Below is a small trained network, with its code and all its weights. Each question gives an input and a class and asks what happens when units are switched off, that is, made to give their printed mean instead of their output.

import numpy as np


def w(rows, s, z=0):
    codes = np.array(rows[::2]) - 128.0
    scale = np.full(codes.shape[1], s)
    scale[-1] = z or s
    return codes * scale


def f(y):
    return np.maximum(y, 0)


def log_softmax(a):
    a = a - a.max(-1, keepdims=True)
    return a - np.log(np.exp(a).sum(-1, keepdims=True))


def net(x, mask):
    res = np.array(x, float).reshape(1, 5) / 4 @ E
    y = f(res @ A[0][:, :-1].T + A[0][:, -1])
    res = res + np.where(mask, y, B[0][:, -1]) @ B[0][:, :-1]
    return log_softmax(res[-1] @ U[:, :-1].T + U[:, -1])


A, B = {}, {}
E = w([
[210,150,156,93,69,174,57,105,83,108,79],'x0',
[179,91,159,2,163,99,45,57,122,186,142],'x1',
[119,125,164,58,107,161,216,30,152,92,180],'x2',
[181,228,52,139,71,92,55,86,201,58,169],'x3',
[95,216,123,155,161,99,97,21,30,144,70],'x4',
],0.0074)
A[0] = w([
[129,124,105,136,112,134,155,172,221,100,169,75],'n0',
[94,64,144,103,117,152,242,162,146,112,160,157],'n1',
[97,110,157,103,137,125,166,85,88,133,133,189],'n2',
[146,39,148,110,149,133,80,254,100,177,102,81],'n3',
[149,165,112,195,81,131,138,193,193,70,139,88],'n4',
[123,188,128,207,101,133,135,148,82,96,104,226],'n5',
[120,141,113,136,133,133,49,118,107,120,151,1],'n6',
[152,100,138,83,127,140,210,140,142,138,146,187],'n7',
[81,106,150,85,158,127,171,48,96,161,117,155],'n8',
[192,128,133,78,108,139,108,89,127,122,117,206],'n9',
[226,117,149,51,97,146,62,66,114,114,119,166],'n10',
[197,130,135,128,85,147,156,179,142,110,117,156],'n11',
],0.012,0.0019)
B[0] = w([
[199,113,182,97,98,118,104,133,120,104,164,206],'n0',
[128,158,129,131,106,112,218,80,171,119,76,239],'n1',
[101,107,109,134,155,155,114,159,126,154,99,192],'n2',
[125,128,109,117,142,147,14,144,79,129,176,219],'n3',
[177,148,98,125,167,142,86,183,83,187,124,225],'n4',
[73,131,99,135,146,154,175,131,132,167,71,231],'n5',
[138,125,134,129,118,159,195,139,131,130,120,170],'n6',
[93,108,145,156,118,119,160,98,154,100,118,198],'n7',
[87,139,84,148,136,152,84,165,94,143,121,218],'n8',
[180,106,165,114,108,101,118,139,139,129,162,201],'n9',
[255,169,139,123,118,94,141,163,147,116,176,249],'n10',
[85,110,136,123,141,88,107,88,134,107,172,176],'n11',
],0.015,0.012)
U = w([
[16,153,82,183,153,179,212,111,127,152,17,77],'0',
[247,197,144,99,125,100,166,180,135,152,158,127],'1',
[126,116,205,92,87,95,169,73,177,43,170,31],'2',
[110,138,88,110,178,163,2,182,48,154,189,252],'3',
],0.0074,0.0012)

Each question gives the input, the list of numbers given to net, and the class t.
The units are the neurons (one row each of A and B). Each row of codes is followed by its name. A weight is (code - 128) times the scale printed after its matrix; where a second scale follows, it is the last column's (A, B and U).
mask holds one flag per neuron, in row order. A switched-off neuron (its flag False) gives its mean, the last column of its row in B, instead of its output. The means were averaged over made-up inputs and are rounded, as every weight is.
A unit's drop is (log p(t) with every unit on - log p(t) with that unit switched off) / (log p(t) with every unit on - log p(t) with every unit switched off).
The circuit of an input: a set's keep is (log p(t) with only the set's units on - log p(t) with every unit switched off) / (log p(t) with every unit on - log p(t) with every unit switched off). Starting from all 12 units, units are removed one at a time, each time the one whose removal leaves the highest keep (on an exact tie, the one counted first), for as long as the keep stays at least 0.8.
units of the circuit, in order: the units of the circuit, biggest drop first
most important unit: the unit with the biggest drop
k most important neurons: the k neurons with the biggest drops, biggest first
drop when u is switched off: that unit's drop, to one decimal
input [1,-8,-2,3,3], class 0: units of the circuit, in order => (n5)
input [7,-1,5,-6,8], class 3: 2 most important neurons => (n8 n1)
input [-4,0,3,1,-2], class 2: 3 most important neurons => (n5 n10 n0)
input [-3,0,6,2,0], class 2: 3 most important neurons => (n5 n4 n0)
input [7,-6,-8,4,1], class 0: 2 most important neurons => (n5 n10)
input [2,0,8,-1,0], class 2: 2 most important neurons => (n4 n5)
input [-5,-2,-4,-7,-6], class 3: 2 most important neurons => (n3 n10)
input [0,-8,8,1,-7], class 2: 2 most important neurons => (n0 n7)
input [-5,-7,2,-6,-8], class 2: 2 most important neurons => (n0 n1)
input [-8,6,5,4,6], class 3: 2 most important neurons => (n8 n1)
input [4,-3,3,-7,-5], class 0: 2 most important neurons => (n1 n10)
input [8,-2,7,-4,-1], class 2: 3 most important neurons => (n4 n7 n11)
input [-8,1,-3,-6,-6], class 2: 2 most important neurons => (n1 n4)
input [3,-5,-6,-8,-8], class 3: units of the circuit, in order => (n3)
input [-8,1,8,2,-3], class 2: 2 most important neurons => (n0 n5)
input [8,0,-8,2,-4], class 3: drop when n3 is switched off => 1.9
input [4,-2,4,-1,8], class 0: drop when n0 is switched off => 0.3
input [7,-5,4,-6,-8], class 2: drop when n1 is switched off => 0.2
input [-7,4,6,5,-3], class 2: drop when n4 is switched off => 0.1
input [-3,-4,-7,-7,-4], class 3: most important unit => n3
